Questions about the array below.
1) What is the 2nd entry on the main diagonal?
2) What is the bottom entry of the column that holds the largest entry?
3) What is the last entry, reading row by row?
4) What is the entry in the top-right corner?
5) What is the 4th-last entry, reading row by row?
6) What is the fifth entry from the end, reading row by row?
7) What is the entry directly above the largest entry?
8) What is the entry just right of -31?
[[-16  18  27 -27  -4  35 -31  28 -10 -38 -46 -34]
 [ 71  64  17 -35 -10 -49  -6 -98  74 -29   0  21]
 [ 53 -11 -32 -34 -26  22  13  72 -14 -23 -57 -20]
 [-14   8  14  54   9  13  15   2  -9 -11 -20  53]
 [ 10   2   4  11 -11  -2  -6  21  14 -33 -45  29]
 [  5 -21 -12  29  23  -7   2  26  16 -43 -28  47]
 [ 44   4 -10  -9 -21  35  29  48 -36 -18 -47   1]
 [ 26   0  -5 -41 -20  33  -9  63 -14 -33 -58 -38]
 [  6 -16  28 -17 -32  35 -45 -11 -27 -29 -19   0]
 [  9  15  11  26 -26 -23 -13 -12  14  -3 -15  26]
 [-35  30  37  84  30  12   3 -26  -3  -3   5  68]
 [ 37  14 -38  46  44 -36 -41  16  61 -62 -41  83]
 [  4   6   5  16 -18  17  10  27 -20 -10 -36  21]]
1) 64
2) 16
3) 21
4) -34
5) -20
6) 27
7) 26
8) 28

M = [ 47  43  45  18 -69 -12 -26 -30 -32 -80]
Find the last entry.
A: -80
Find the second smallest entry.
A: -69
The 3rd largest entry -> 43
Find the entry just left of -32.
A: -30

Questions about the table below.
1) What is the entry directly below the smallest entry?
2) What is the first entry in reading order?
3) What is the third entry on the main diagonal?
4) What is the second smallest entry?
5) What is the second entry from the end, reading row by row?
6) What is the entry directly below 122?
7) What is the top-right entry?
8) What is the entry just right of 640?
 744   640  -820   122
-329  -722   451   848
-405  -679   338  -981
 711   283  -461  -187
 708  -844    49  -750
1) -187
2) 744
3) 338
4) -844
5) 49
6) 848
7) 122
8) -820
